Below are the code and all the weights of a small trained network. Each question names an input and a class and asks about switching units off, where a switched-off unit gives its printed mean instead of its output.

import numpy as np


def w(rows, s, z=0):
    codes = np.array(rows[::2]) - 128.0
    scale = np.full(codes.shape[1], s)
    scale[-1] = z or s
    return codes * scale


def f(y):
    return np.maximum(y, 0)


def log_softmax(a):
    a = a - a.max(-1, keepdims=True)
    return a - np.log(np.exp(a).sum(-1, keepdims=True))


def net(x, mask):
    res = np.array(x, float).reshape(1, 4) / 4 @ E
    y = f(res @ A[0][:, :-1].T + A[0][:, -1])
    res = res + np.where(mask, y, B[0][:, -1]) @ B[0][:, :-1]
    return log_softmax(res[-1] @ U[:, :-1].T + U[:, -1])


A, B = {}, {}
E = w([
[132,123,119,120,121,131,132],'x0',
[118,201,77,149,64,117,167],'x1',
[254,116,146,175,83,113,131],'x2',
[131,118,77,129,145,1,109],'x3',
],0.0097)
A[0] = w([
[63,127,110,61,141,122,113,130],'N0',
[114,102,115,152,150,73,146,128],'N1',
[77,97,140,166,95,170,135,135],'N2',
[154,37,175,97,167,133,91,141],'N3',
[102,144,127,77,149,129,136,246],'N4',
[127,246,73,157,59,128,170,116],'N5',
[110,141,83,140,111,69,114,105],'N6',
[103,126,168,148,85,153,162,104],'N7',
[203,98,145,201,140,100,125,125],'N8',
[98,112,116,123,118,133,160,255],'N9',
[94,133,104,125,162,78,110,159],'N10',
[149,105,171,107,190,100,89,112],'N11',
[108,115,82,124,100,63,97,124],'N12',
[98,116,186,121,88,202,169,121],'N13',
[49,157,144,77,178,124,150,92],'N14',
[181,127,116,160,45,96,92,131],'N15',
[72,145,69,81,176,131,111,93],'N16',
[99,179,174,145,109,165,139,125],'N17',
[80,140,108,94,123,132,100,93],'N18',
],0.011,0.0089)
B[0] = w([
[159,150,159,154,99,157,176,214],'N0',
[160,96,95,148,191,182,76,180],'N1',
[176,116,95,136,160,165,97,173],'N2',
[31,71,203,107,81,130,139,218],'N3',
[164,196,164,203,2,154,71,255],'N4',
[5,37,255,98,152,67,117,220],'N5',
[121,92,117,178,197,151,106,183],'N6',
[146,68,86,179,194,161,138,156],'N7',
[140,160,131,184,95,187,208,193],'N8',
[137,135,147,149,62,151,84,251],'N9',
[176,71,120,170,109,137,95,212],'N10',
[102,126,178,125,143,102,117,182],'N11',
[159,90,125,165,190,171,95,198],'N12',
[162,82,124,155,203,158,72,206],'N13',
[158,163,194,162,144,192,212,210],'N14',
[163,109,161,150,94,182,166,193],'N15',
[154,112,149,181,120,155,218,201],'N16',
[175,78,121,190,187,152,88,177],'N17',
[164,126,171,143,156,154,184,167],'N18',
],0.0075,0.0097)
U = w([
[134,118,151,150,68,140,113,253],'0',
[165,136,163,148,101,156,252,48],'1',
[20,62,201,107,134,113,144,99],'2',
[174,83,102,162,216,152,84,73],'3',
[134,180,126,111,40,124,82,160],'4',
[107,161,58,40,193,92,140,99],'5',
[87,164,68,71,146,92,104,79],'6',
[100,210,93,83,198,80,148,92],'7',
],0.011,0.0066)

Each question gives the input, the list of numbers given to net, and the class t.
The units are the neurons (one row each of A and B). Each row of codes is followed by its name. A weight is (code - 128) times the scale printed after its matrix; where a second scale follows, it is the last column's (A, B and U).
mask holds one flag per neuron, in row order. A switched-off neuron (its flag False) gives its mean, the last column of its row in B, instead of its output. The means were averaged over made-up inputs and are rounded, as every weight is.
A unit's drop is (log p(t) with every unit on - log p(t) with that unit switched off) / (log p(t) with every unit on - log p(t) with every unit switched off).
The circuit of an input: a set's keep is (log p(t) with only the set's units on - log p(t) with every unit switched off) / (log p(t) with every unit on - log p(t) with every unit switched off). Starting from the 12 units with the biggest drops (on a tie, the unit counted first), units are removed one at a time, each time the one whose removal leaves the highest keep (on an exact tie, the one counted first), for as long as the keep stays at least 0.8.
circuit, biggest first: the units of the circuit, biggest drop first
top k neurons: the k neurons with the biggest drops, biggest first
drop of u: that unit's drop, to one decimal
input [0,-5,1,-1], class 2: top neuron => N3
input [5,-6,3,-1], class 2: top 2 neurons => N3, N4
input [-4,6,-8,8], class 1: top 2 neurons => N16, N14
input [-4,-5,6,-1], class 1: top 3 neurons => N8, N5, N4
input [6,-7,4,7], class 2: top 2 neurons => N3, N11
input [2,2,-1,5], class 3: circuit, biggest first => N12, N3
input [-1,0,-4,4], class 1: circuit, biggest first => N16, N5
input [1,2,-3,-7], class 3: circuit, biggest first => N13, N17
input [-2,4,1,8], class 3: top 2 neurons => N12, N6
input [1,3,8,6], class 1: top 2 neurons => N8, N15
input [-1,1,7,5], class 1: top 4 neurons => N8, N15, N13, N4
input [-6,1,-7,-7], class 1: top 2 neurons => N14, N0
input [-2,6,5,-6], class 2: top 2 neurons => N5, N4
input [1,8,-8,3], class 1: circuit, biggest first => N16
input [-6,-8,8,0], class 1: top 3 neurons => N8, N5, N15
input [3,-8,0,6], class 2: drop of N3 => 1.6
input [2,4,-5,-6], class 3: drop of N13 => 0.7
input [-5,2,-3,7], class 3: drop of N1 => 0.2
